Each row is followed by its class.
[ -4   7  -9  -6  14  -6  -7  -1  19   8   2  -4  -7   3  -5 -15 -32  -3
  -2   2 -24] | [26]
[ -4   1  -2  -3  11 -11   6  10  10  -4   5   2   7   3  -2  -2 -11  -3
   0   4 -17] | [28]
[ -5   5   1  -1  10   4  -5   1  10   0   3  -2   0  -1   1 -11 -37   2
   4   0 -17] | [26]
[ -1   2   3  -2   6  -3  -5   1  16  -3   5   4   4   2   3  -8 -31   6
   6   2 -12] | [18]
[ 0  2  1 -4  2 -2 -4 -1  9  0  6  5 -1 -2  6 -5 -2  2  3 -2 -5] | [32]
[ 52   1  -6   0   9   3 -12   0  11  -3   7   5   6   6   5 -11 -34   5
   9   4 -18] | [32]
[ -7   5  -3  -9   6   4  -4   1  14  -5   7  -1   4   2   4 -12 -42   3
  14  -2 -19] | [19]
[  2  -1  -2  -7   6  -3  -1   0  11   1   7   8   4   2  -1  -3   9   0
   0   2 -12] | [19]
[ -6   3  -1   0   2  -2  -3   0  11  -1   4   0   2  -3   7  -7 -14  26
   5   1 -14] | [26]
[ -9   5   0  -5  -2   7  -5   1  11  -3   3 -10   2   2   3  -9 -12  -3
   4  -4  -3] | [26]
[ -2   2  -8  -6   3   1   3   7   3  -4  12  -1   7   2  -1  -2 -16  -1
   8  -2 -10] | [28]
[-6  1  1 -2  8 -1 -1  3  7 -3  5  5  5  5  3  0  2  4  6  3 -2] | [28]
[ -2   3  -2  -5   8  -1  -2   5   6   4   9   7  -4   0   8  -4 -11   4
   8   2  -7] | [28]
[ -2   3  -1  -2   5   0  -6  -3  18  -1   2   3   5  -4   1 -14 -40   4
   6   1 -21] | [33]
[-10   6  -5  -8   8  -4  -4  -1  18  -4   3 -19   0   4   3 -15 -37  -1
   6  -4 -23] | [26]
[ -4   6   3  -3  11  -7  -6   1  25  -2   7   2   6   2  -5  -6   9  -5
   3   4 -17] | [19]
[ -7   1   0   1   2   1  -1   1  14  -6   4  -2   7   0   5  -6   1  -2
   6   4 -13] | [33]
[-2 -2 -2  0  8  0 -3  4 15 -1 11  2  3  8 11 -1 14  8  8  3  1] | [28]
[-12  -1  -5  -4  15   9  -7   8  -8   0   3 -15  -6 -15   4  -3 -62  -6
  12  -7 -27] | [26]
[ -6   6   4  -7   8   1  -9  -1   8  -2   2  -8  -3  -4  -5  -9 -45   0
   6  -2 -13] | [26]
[ -8   8  -7  -3   7  -2  -5   0  22  -4   2 -11  -1  -2   1 -14 -29  -6
   6  -2 -17] | [26]
[ -9   3  -1  -6   6  -2  -1   2   3   0  -6 -13   7   0  -7  -6 -29  -9
  -2  -1 -23] | [26]
[ -6   8   1  -3   6   0 -11   0  10   1   8  -3 -10  -8   4 -12 -36   2
  11  -4  -7] | [26]
[ -4   5   2  -3   7  -3  -6   0  10  -2   5   1   2   4  -5  -7 -24   1
   6  -4 -16] | [28]
[  1   2  -2  -5   7   4   1  -3   1   0   7   9   1   2   9  -5 -10   5
  11   2  -2] | [32]
[-13   0   0   1   8   4  -4  -2  12  -3  -6   2  -8  -5   3  -7 -34   4
   7  -4 -13] | [33]

Each row is followed by its class.
[ -1  10   4   0   1   2 -11  -2  -9  -7   0   1   0   5   1  -1  15   1
   3   1   7] | Lz
[ -9  -1  -4   0  -2  -1  14   1  -1   3  -6  -7  -3  -1  14  10 -15   1
  -4  -5   3] | Rd
[  5  -2   1   2   4   0 -12   5   1   2   7   0   0   2   0  -2  10   0
   3   5   2] | pc
[ -3  -1  -7  -3   1   4   8  -1   1   1  -8  -6   0   1   4  -1  -3  -1
  -3 -26 -11] | sq
[-2  2  5 -1 -1 -4  1  2  0  0  2 -2 -2  0 -1 -1 -2 -2 10 -1  7] | gp
[  2   9  10   2   0  -3 -15   0  -2  -2   9   1  -1   3  -1   8  23  -6
   7  -7  11] | Lz
[-11   4  11  -4  -1  -2  17  -1  -3   2  -3  -3  -6   3   0  -2  -4   1
   5 -12   8] | qn
[-7 -3  0 -3 -5  0  4 -3 -1  0 -6 -1 -3  1  0  1 -8  0 -2 -4  0] | Rd
[  3   0   6   0   2   1 -16   2   2   0   5   3   2  -1  -2   1  10  -2
   6   5   3] | pc
[-3  2  2  2  2  0 -2  1  2  0  6 -6  5  3  2  2 16 -3 -1 -1  7] | qn
[-1 -1  2  0  0 -1 -2 -1  1  3 -3 -1  0 -4 -3  2 -5  0 -1 -1  3] | gp
[ 2  7 -5 -2 -2  1 -2 -7  0 -3 -8 -6 -5  2  2  1 21  3 -2 -3  2] | qn
[  6   4  -7  -1   5   4 -16   1   4   1   0   1   4   3   4   2  26  -4
  -1  12  -5] | pc
[-1  4 11 -2 -1 -3  1  1 -2 -1  1 -4 -4 -2 -3  4 -4  1  1 -5 11] | gp
[  6  -1 -13   4   4   4 -13   3   3  -1   4   0   1   0   1   3  20  -3
  -1   7  -2] | pc
[ -6  -7  -4   0  -2   3  13   3   1  -1 -10  -2   3   3 -12  -1 -13   0
  -4   7 -14] | tg
[-2  0 -5  3  2 -2  4  4  0 -2  3 -6 -5 -1  0  0  0 -3  2 -5 14] | qn
[-8 -3 -6  1  2  2  5  6 -3 -3 -2 -4 -2 -2 -2  1 -9  0  0  1  5] | gp
[ -5  -4  -4   0   2   0   6   1   0   0  -3  -2  -1  -3   3   0 -17  -1
  -4   3  -1] | Rd
[ -7  -8 -12   1  -2   1  15   2   2   7  -6  -3  -1  -2   2  -1 -24   0
  -2   6  -5] | Rd
[ -6   2  -3   0   6  -2 -10   4  -2  -2  -5  -5  -3   1  -3   0  -6   1
  -1  12   5] | hc
[ -1 -10 -10  -1  -1   2   7   8  -1  -1   1  -2   1  -3  -2   0 -19   2
  -2   0  -9] | hc
[ -2   8  12   0   2  -2  -9  -6   0 -10   0   0  -1   4   1  -4  18  -1
   7  -9   1] | Lz
[ -6   6   6   0   2   0  -1  -3   0  -1  -5  -2  -5   3   1 -14  10  -1
   2   1   7] | Lz
[ -4  -4 -14  -1   0   4   1  -2   2   0  -4  -2   1   1   2   1  -6  -1
  -4  12 -10] | sq
[ -3   8   7  -1   6  -2 -11  -2  -2   0   1   0  -3   2  -2   1  23   0
   8  -7  10] | Lz

Each row is followed by its class. Each block has new classes.
[  2   3 -13  17   2  -1  -1  -9  -2   3  -5   0  -3  -2   1  -9  -6   1
   2   9  -7] | fm
[-10 -14 -12  -3   0  -1   5  -8  -1   9  -1   1  -5  -1   3  -1   0   1
   4  14   1] | fc
[  1   5  -7   9   2  -1  -1 -16  -1   7   1   2  -2   0   7   1  -4  -2
   1  19   6] | cj
[-10 -26  -8   1  -6  -1  -2 -18  -1  -1  -6  -7  -4  -4   8  -2  -4  -6
   3  30   2] | fm
[  1 -10   1  10   2  -1   2  -6   3   4   1   4  -7  -5   3  -2  -3  -2
   4   7  -3] | cj
[ -7 -10  -6   5   4  -1   3  -8   3   4  -3   9  -5   0  -2  -1  -4   0
   2   1  -2] | Sc
[-1 -6 -4  7  0  1 -2 -8  0  4  1  4 -5 -4  1  2 -7 -2  3 15  2] | cj
[ -9  -5 -13   5  -1   1  -1  -8   2  11   2   1  -3   2   3   3  -3  -8
   0  22   5] | fc
[  6   4   5   6  -4   0   0  -5   3   3   7   5  -4  -2   4   2  -6  -2
   1 -12  -4] | nh
[  0   4 -10   5   5   0   0  -8   0   4   1   5  -3  -3   5   0  -3   0
   0  11   4] | nh
[  0 -20 -11  16   2  -2  -1  -3  -1   3  -8  -3  -4  -4   4  -8  -5   4
   0  21  -5] | fm
[ -8 -10  -4   3   0  -1   0 -14   6  12   0   4  -9  -3   4   4   4  -6
   4  15   3] | fc
[ -1 -10  -3   4  13   1   1  -2   0   3  -1   5  -6  -5   9  -2  -3  -3
   4   7  -2] | nh
[  3  -5   4   3  -1  -1   1 -10   1   6   2   5  -9  -5   6   4  -2  -4
   0   2   0] | Sc
[ 3 10  0  5  0 -3  0 -6 -6  4  4  6 -2 -1  4  0 -5 -1 12  0 -1] | nh
[ -4 -20  -8   5   3  -2   0  -6  -2   5 -10  -1  -4  -1   5 -11  -1   0
   4  12  -2] | fm
[ -5   8 -13  11   3   1   2 -16   0   8   1   4  -8  -2   5  -5  -6  -3
   4  10  -2] | fm
[  2 -12  -2   6  -2  -1   0 -13  -2   4  -3   1  -5   2   2   1  -4  -3
   3   9   2] | cj

Each row is followed by its class. Each block has new classes.
[  0   0   5  -3   3  -1  -1   4   0   4   1  -1  -2 -23   3 -14   4  -8
  -3  -1   1] | [79]
[  2   1   6  -1  -5   0  -2   0   0 -13  -3   4   3  10  -1  -8   2   1
   3   1  -5] | [68]
[ -1  -1   2   0  -4  -1 -14   4   0  -9  -1  -4   2 -11   0 -20  10   2
   1  -1   4] | [65]
[  0   0   2   0  -3   0  -7   2  -2  -6   0  -2   1  -6   4 -12   4   3
   0   0   2] | [65]
[  2   0   5   1 -10   2  -8   2   0 -26  -3   3   5  19  -3 -13   6   5
   5   1  -4] | [66]
[  0  -2  -4  -3   4   0   1   2  -2   9   2  -4  -1 -25  -3   0   4 -13
  -7  -1   5] | [79]
[  1   0   6   2  -3  -1  -9   2   0 -12  -3   3   3   1  -1 -17   5   2
   4   0  -2] | [65]
[ 0 -1  9 -4 -4  2 -4  2 -2 -3  0 -6  2 -4 16 -7  5 15 -3  2  0] | [75]
[ 0 -1 -2  2 -4 -1 -5  0  0 -9  0  0  2 10 -4 -4  2  2  3  0  1] | [66]
[  0  -2  13  -3  -8   2  -7   1   0  -9  -2  -5   3   5  18 -13   5  20
  -1   2  -2] | [75]
[ -1   1  12  -3  -3   1  -1   0  -1  -2  -2  -1   1  -4  17 -10   2  11
  -2   2  -4] | [75]
[  0   0  -9   4   4  -3   2   0   0   2   0   0  -1 -14  -5   2  -3  -8
   2  -1   3] | [79]
[ 2  2  2 -2  1  1  7  0  0 -2  0  7  1 15 -9  6 -1 -8  1  0 -6] | [68]
[  2   1   2   1  -7   3   1  -1   3 -16   0   0   2  21   1   3   5   6
   4   2  -3] | [66]
[  1   0  -7   0   4   0   5   0  -1   7   2  -2  -2 -15   0   6  -2  -8
  -3  -1   3] | [79]
[-1 -1  8 -1 -3  1 -3  0  1 -4 -1 -3  0  3 18 -3  0 18  0  2 -1] | [75]
[  3  -2  -3   2  -3   1   4  -3   0 -10  -1   7   2  20 -13   7   2  -7
   2   1  -5] | [68]
[  1   0  -7   4  -6  -1  -6   0   2 -12  -1   1   3  30 -16   9   1   2
   5   0   1] | [66]
[ -1  -1   2   0  -3  -2 -15   4  -1  -6  -1  -4   0 -18   3 -21   7   3
   1  -3   5] | [65]
